Here is a tiny trained network, its code and every weight. The questions are about switching its units off for an input and a class, where a switched-off unit gives its printed mean instead of its output.

import numpy as np


def w(rows, s, z=0):
    codes = np.array(rows[::2]) - 128.0
    scale = np.full(codes.shape[1], s)
    scale[-1] = z or s
    return codes * scale


def f(y):
    return np.maximum(y, 0)


def log_softmax(a):
    a = a - a.max(-1, keepdims=True)
    return a - np.log(np.exp(a).sum(-1, keepdims=True))


def net(x, mask):
    res = np.array(x, float).reshape(1, 6) / 4 @ E
    y = f(res @ A[0][:, :-1].T + A[0][:, -1])
    res = res + np.where(mask, y, B[0][:, -1]) @ B[0][:, :-1]
    return log_softmax(res[-1] @ U[:, :-1].T + U[:, -1])


A, B = {}, {}
E = w([
[254,192,151,64],'x0',
[69,122,220,135],'x1',
[118,37,160,88],'x2',
[57,206,116,3],'x3',
[187,49,147,72],'x4',
[137,187,191,180],'x5',
],0.0075)
A[0] = w([
[97,113,139,109,175],'neuron 0',
[134,103,120,92,90],'neuron 1',
[162,75,106,147,129],'neuron 2',
[149,163,79,98,172],'neuron 3',
[112,74,91,140,218],'neuron 4',
[104,150,159,218,183],'neuron 5',
[118,128,152,170,99],'neuron 6',
[183,130,114,171,217],'neuron 7',
[173,137,121,218,180],'neuron 8',
[81,59,106,105,169],'neuron 9',
[52,154,94,86,255],'neuron 10',
[169,156,168,53,212],'neuron 11',
[251,93,139,119,137],'neuron 12',
[79,149,155,185,219],'neuron 13',
[108,132,103,104,130],'neuron 14',
[92,106,161,110,210],'neuron 15',
[190,174,92,80,226],'neuron 16',
],0.013,0.004)
B[0] = w([
[68,139,187,106,171],'neuron 0',
[150,80,166,91,157],'neuron 1',
[94,48,111,146,192],'neuron 2',
[134,178,26,46,198],'neuron 3',
[74,93,142,156,199],'neuron 4',
[184,197,149,241,226],'neuron 5',
[125,151,127,202,165],'neuron 6',
[153,50,53,170,214],'neuron 7',
[150,104,83,187,226],'neuron 8',
[67,67,178,142,205],'neuron 9',
[49,203,98,102,233],'neuron 10',
[213,123,189,12,240],'neuron 11',
[169,41,146,129,254],'neuron 12',
[141,254,146,189,223],'neuron 13',
[65,131,94,105,156],'neuron 14',
[69,195,196,119,193],'neuron 15',
[141,133,82,44,247],'neuron 16',
],0.0065,0.0091)
U = w([
[107,182,88,100,253],'0',
[130,54,86,186,95],'1',
[166,178,231,57,110],'2',
[119,156,65,48,75],'3',
[180,176,178,224,167],'4',
[40,70,206,115,153],'5',
[37,180,140,143,14],'6',
[254,74,184,48,71],'7',
],0.0083,0.0043)

Each question gives the input, the list of numbers given to net, and the class t.
The units are the neurons (one row each of A and B). Each row of codes is followed by its name. A weight is (code - 128) times the scale printed after its matrix; where a second scale follows, it is the last column's (A, B and U).
mask holds one flag per neuron, in row order. A switched-off neuron (its flag False) gives its mean, the last column of its row in B, instead of its output. The means were averaged over made-up inputs and are rounded, as every weight is.
A unit's drop is (log p(t) with every unit on - log p(t) with that unit switched off) / (log p(t) with every unit on - log p(t) with every unit switched off).
The circuit of an input: a set's keep is (log p(t) with only the set's units on - log p(t) with every unit switched off) / (log p(t) with every unit on - log p(t) with every unit switched off). Starting from the 12 units with the biggest drops (on a tie, the unit counted first), units are removed one at a time, each time the one whose removal leaves the highest keep (on an exact tie, the one counted first), for as long as the keep stays at least 0.8.
units of the circuit, in order: the units of the circuit, biggest drop first
k most important neurons: the k neurons with the biggest drops, biggest first
drop when u is switched off: that unit's drop, to one decimal
input [7,-5,-8,5,5,4], class 7: units of the circuit, in order : neuron 11; neuron 12
input [-6,-6,-2,-1,-5,-7], class 6: units of the circuit, in order : neuron 10; neuron 12; neuron 11; neuron 4
input [1,-6,-6,-4,-1,1], class 1: units of the circuit, in order : neuron 7; neuron 8; neuron 13
input [5,-8,-7,0,-3,0], class 3: units of the circuit, in order : neuron 3; neuron 16
input [-3,4,5,-2,-7,-1], class 4: most important neuron : neuron 5
input [5,-4,-1,7,-5,2], class 3: units of the circuit, in order : neuron 3; neuron 16; neuron 5
input [-8,5,-4,7,6,-3], class 6: units of the circuit, in order : neuron 10; neuron 11
input [-5,4,-4,1,5,7], class 4: units of the circuit, in order : neuron 5; neuron 13
input [6,-5,-1,8,4,7], class 7: units of the circuit, in order : neuron 11; neuron 13
input [-8,7,-3,-3,-6,-8], class 4: 4 most important neurons : neuron 5; neuron 13; neuron 16; neuron 3
input [5,-5,-2,-7,0,7], class 1: 2 most important neurons : neuron 7; neuron 8
input [-5,3,5,3,-8,-3], class 6: 2 most important neurons : neuron 10; neuron 13
input [3,-3,-5,7,3,3], class 3: 2 most important neurons : neuron 3; neuron 16
input [-5,7,5,8,-1,-1], class 6: units of the circuit, in order : neuron 10
input [0,8,6,-7,-2,4], class 4: drop when neuron 3 is switched off : 0.0
input [-4,0,-3,6,-2,-4], class 6: drop when neuron 11 is switched off : 0.2
input [-1,0,4,-1,-7,-8], class 5: drop when neuron 16 is switched off : 0.1
input [-6,-2,-7,0,-5,0], class 4: 3 most important neurons : neuron 5; neuron 13; neuron 16
